Here is a tiny trained network, its code and every weight. The questions are about switching its units off for an input and a target symbol, where a switched-off unit gives its printed mean instead of its output.

import numpy as np


def w(rows, s, z=0):
    codes = np.array(rows[::2]) - 128.0
    scale = np.full(codes.shape[1], s)
    scale[-1] = z or s
    return codes * scale


def f(y):
    return np.maximum(y, 0)


def softmax(a):
    e = np.exp(a - a.max(-1, keepdims=True))
    return e / e.sum(-1, keepdims=True)


def log_softmax(a):
    a = a - a.max(-1, keepdims=True)
    return a - np.log(np.exp(a).sum(-1, keepdims=True))


def net(x, mask):
    ids = ['αγεζηθλμπφψω'.index(c) for c in x.split()]
    T = len(ids)
    res = E[ids] + P[:T]
    u = 0
    for l in range(2):
        q, k, v = (res @ M[l].T for M in (Q, K, V))
        z = softmax(np.where(np.tri(T) > 0, q @ k.T / 2**0.5, -1e9)) @ v
        res = res + np.where(mask[u], z, O[l][:, -1]) @ O[l][:, :-1]
        u += 1
        y = f(res @ A[l][:, :-1].T + A[l][:, -1])
        res = res + np.where(mask[u : u + 8], y, B[l][:, -1]) @ B[l][:, :-1]
        u += 8
    return log_softmax(res[-1] @ U[:, :-1].T + U[:, -1])


Q, K, V, O, A, B = {}, {}, {}, {}, {}, {}
E = w([
[191,156,126,132,53,109,97,116,157],'α',
[184,97,147,133,160,79,74,129,78],'γ',
[104,146,95,123,25,118,137,103,99],'ε',
[171,113,76,82,185,154,126,87,21],'ζ',
[91,137,43,119,151,80,169,117,40],'η',
[210,112,99,97,168,40,135,136,163],'θ',
[188,129,99,147,195,69,88,143,206],'λ',
[163,181,102,134,100,94,140,56,174],'μ',
[179,114,108,16,73,114,73,201,141],'π',
[69,207,3,189,117,112,160,100,202],'φ',
[76,57,135,101,101,69,81,135,183],'ψ',
[105,38,117,26,168,138,217,162,190],'ω',
],0.018)
P = w([
[167,64,156,194,120,117,137,198,132],'0',
[213,125,179,175,142,92,135,65,92],'1',
[190,47,3,110,83,124,94,113,126],'2',
[131,175,113,138,115,109,89,217,99],'3',
[161,121,194,134,169,100,128,76,101],'4',
[156,69,30,69,99,117,90,96,141],'5',
[99,225,135,95,122,106,81,193,110],'6',
[123,136,215,96,191,105,130,62,112],'7',
[120,90,69,29,108,116,92,78,161],'8',
[63,245,148,69,130,104,79,174,116],'9',
],0.016)
Q[0] = w([
[109,199,163,152,129,107,126,181,90],'0.h1',
[110,147,63,80,101,76,7,144,127],'0.h1',
],0.016)
K[0] = w([
[83,73,102,129,95,61,164,108,58],'0.h1',
[3,151,134,27,178,64,123,107,155],'0.h1',
],0.013)
V[0] = w([
[108,97,85,189,70,21,175,109,44],'0.h1',
[88,129,149,172,134,176,3,90,159],'0.h1',
],0.0067)
O[0] = w([
[75,157,209,173,44,55,220,54,117,253],'0.h1',
[127,203,1,226,146,18,4,62,184,120],'0.h1',
],0.0079,0.005)
A[0] = w([
[71,166,32,89,99,149,155,132,49,49],'0.n1',
[229,100,52,95,132,219,82,76,77,78],'0.n2',
[108,250,172,176,146,107,172,199,72,156],'0.n3',
[89,152,51,103,7,166,154,183,209,56],'0.n4',
[150,68,204,239,224,209,118,83,114,61],'0.n5',
[103,58,91,99,90,194,111,162,145,173],'0.n6',
[75,127,206,175,110,108,124,77,101,162],'0.n7',
[90,96,119,148,134,154,97,254,85,252],'0.n8',
],0.0077,0.0029)
B[0] = w([
[207,112,195,156,108,127,71,131,175,219],'0.n1',
[75,123,86,141,96,69,177,104,142,189],'0.n2',
[138,201,62,29,164,110,195,190,102,240],'0.n3',
[145,58,148,139,254,83,143,120,113,227],'0.n4',
[95,108,96,227,235,162,131,107,53,149],'0.n5',
[138,187,65,120,129,109,142,160,66,192],'0.n6',
[79,141,93,157,127,68,76,120,68,253],'0.n7',
[105,165,96,182,168,195,185,176,181,190],'0.n8',
],0.009,0.0063)
Q[1] = w([
[160,20,2,28,138,50,75,166,119],'1.h1',
[77,105,177,148,79,50,98,85,145],'1.h1',
],0.0071)
K[1] = w([
[25,140,154,1,203,136,67,131,180],'1.h1',
[163,207,121,98,123,111,67,115,111],'1.h1',
],0.007)
V[1] = w([
[1,24,193,143,94,167,69,164,147],'1.h1',
[123,134,122,182,196,96,239,43,222],'1.h1',
],0.0046)
O[1] = w([
[63,99,111,89,153,4,164,106,179,11],'1.h1',
[98,118,84,2,163,211,80,8,248,253],'1.h1',
],0.0089,0.0027)
A[1] = w([
[162,108,207,117,175,195,166,182,184,151],'1.n1',
[151,89,144,5,15,129,79,125,112,161],'1.n2',
[73,162,166,112,118,120,161,86,101,152],'1.n3',
[105,106,75,159,155,103,136,177,170,43],'1.n4',
[101,78,195,140,159,141,117,114,174,142],'1.n5',
[120,132,87,63,115,149,176,180,148,3],'1.n6',
[78,119,173,171,54,136,75,177,180,147],'1.n7',
[18,169,132,114,136,172,191,182,93,35],'1.n8',
],0.011,0.0042)
B[1] = w([
[90,119,136,85,112,139,33,167,129,172],'1.n1',
[125,146,154,199,146,120,180,155,181,221],'1.n2',
[98,101,77,104,111,132,95,153,158,221],'1.n3',
[116,171,155,123,99,130,109,104,73,254],'1.n4',
[132,120,83,142,101,142,130,209,110,176],'1.n5',
[60,144,153,145,134,130,145,59,111,224],'1.n6',
[249,160,96,89,175,189,186,99,75,173],'1.n7',
[176,133,153,156,155,117,105,121,211,245],'1.n8',
],0.011,0.0086)
U = w([
[126,147,236,173,53,154,102,87,133,198],'α',
[91,139,209,203,181,108,101,119,89,3],'γ',
[51,164,151,187,40,148,88,161,124,80],'ε',
[71,112,129,119,176,173,169,87,112,112],'ζ',
[156,198,70,53,135,126,143,206,53,138],'η',
[254,94,195,38,150,141,139,100,168,196],'θ',
[182,103,112,183,227,162,107,138,191,70],'λ',
[109,148,207,107,79,174,64,59,155,143],'μ',
[148,138,183,167,177,114,183,202,203,125],'π',
[113,155,18,181,83,200,85,171,200,72],'φ',
[109,62,158,135,109,38,56,114,172,134],'ψ',
[125,89,126,51,77,153,133,187,168,167],'ω',
],0.0071,0.0057)

Each question gives the input, a string of symbols that net reads in full, and the target symbol t.
The units are the heads (2 rows each of Q, K, V and O) and the neurons (one row each of A and B). Each row of codes is followed by its name. A weight is (code - 128) times the scale printed after its matrix; where a second scale follows, it is the last column's (O, A, B and U).
mask holds one flag per unit, layer by layer, with each layer's heads first. A switched-off unit (its flag False) gives its mean, the last column of its rows in O or B, instead of its output. The means were averaged over made-up inputs and are rounded, as every weight is.
A unit's drop is (log p(t) with every unit on - log p(t) with that unit switched off) / (log p(t) with every unit on - log p(t) with every unit switched off).
The circuit of an input: a set's keep is (log p(t) with only the set's units on - log p(t) with every unit switched off) / (log p(t) with every unit on - log p(t) with every unit switched off). Starting from the 12 units with the biggest drops (on a tie, the unit counted first), units are removed one at a time, each time the one whose removal leaves the highest keep (on an exact tie, the one counted first), for as long as the keep stays at least 0.8.
units of the circuit, in order: the units of the circuit, biggest drop first
unit that matters most: the unit with the biggest drop
k most important neurons: the k neurons with the biggest drops, biggest first
top k neurons in layer l: the k neurons of layer l with the biggest drops, biggest first
input ψ ψ γ λ ε ζ, target φ: unit that matters most : 0.n2
input ψ η θ ζ, target π: top 2 neurons in layer 0 : (0.n3; 0.n4)
input η η ψ η η θ ψ λ ζ, target ψ: 4 most important neurons : (0.n2; 0.n3; 0.n1; 1.n7)
input θ α λ ψ ψ μ γ π ψ α, target η: top 2 neurons in layer 1 : (1.n8; 1.n2)
input θ α ψ ψ, target η: units of the circuit, in order : (1.n7; 1.n8)
input ψ η ψ φ ω η, target ζ: 2 most important neurons : (1.n6; 0.n2)
input μ ψ ω ω ω ζ, target ζ: units of the circuit, in order : (0.h1; 1.n6; 0.n2)
input π ψ μ η ψ ψ ψ ψ ε, target ψ: top 2 neurons in layer 0 : (0.n4; 0.n3)
input η ψ ψ θ α θ λ η η, target φ: units of the circuit, in order : (0.h1; 1.h1; 0.n3)
input π ψ λ, target ψ: units of the circuit, in order : (0.n3; 1.h1; 0.h1)
input θ η λ ω θ η, target ζ: units of the circuit, in order : (0.h1; 1.n6)
input μ η ψ λ, target η: units of the circuit, in order : (0.n3; 1.n8)
input π α ψ π ψ ψ η ω μ γ, target μ: 2 most important neurons : (1.n6; 1.n1)
input ψ η ψ λ ψ ψ η η θ, target π: unit that matters most : 1.n2
input θ η λ θ λ η η, target π: 3 most important neurons : (1.n8; 0.n3; 1.n2)
input θ γ θ ψ ψ η λ μ φ, target λ: 3 most important neurons : (0.n4; 0.n3; 0.n1)
input η ψ η α γ λ φ η λ, target φ: top 3 neurons in layer 0 : (0.n4; 0.n3; 0.n2)
input θ ω ε μ, target μ: 3 most important neurons : (1.n6; 1.n1; 0.n7)
input λ ε ω ω ψ γ η μ ψ φ, target η: top 3 neurons in layer 0 : (0.n3; 0.n1; 0.n4)
input μ ψ ζ, target ψ: units of the circuit, in order : (0.n2; 0.n3; 0.n1)
input ψ η γ ε, target π: units of the circuit, in order : (1.n8; 0.n3; 0.h1)
input ω ψ α, target ζ: unit that matters most : 0.h1
input η η γ, target α: units of the circuit, in order : (0.h1; 0.n3)
input ψ ψ γ ζ ζ π ω, target μ: 4 most important neurons : (1.n1; 1.n6; 0.n8; 1.n8)
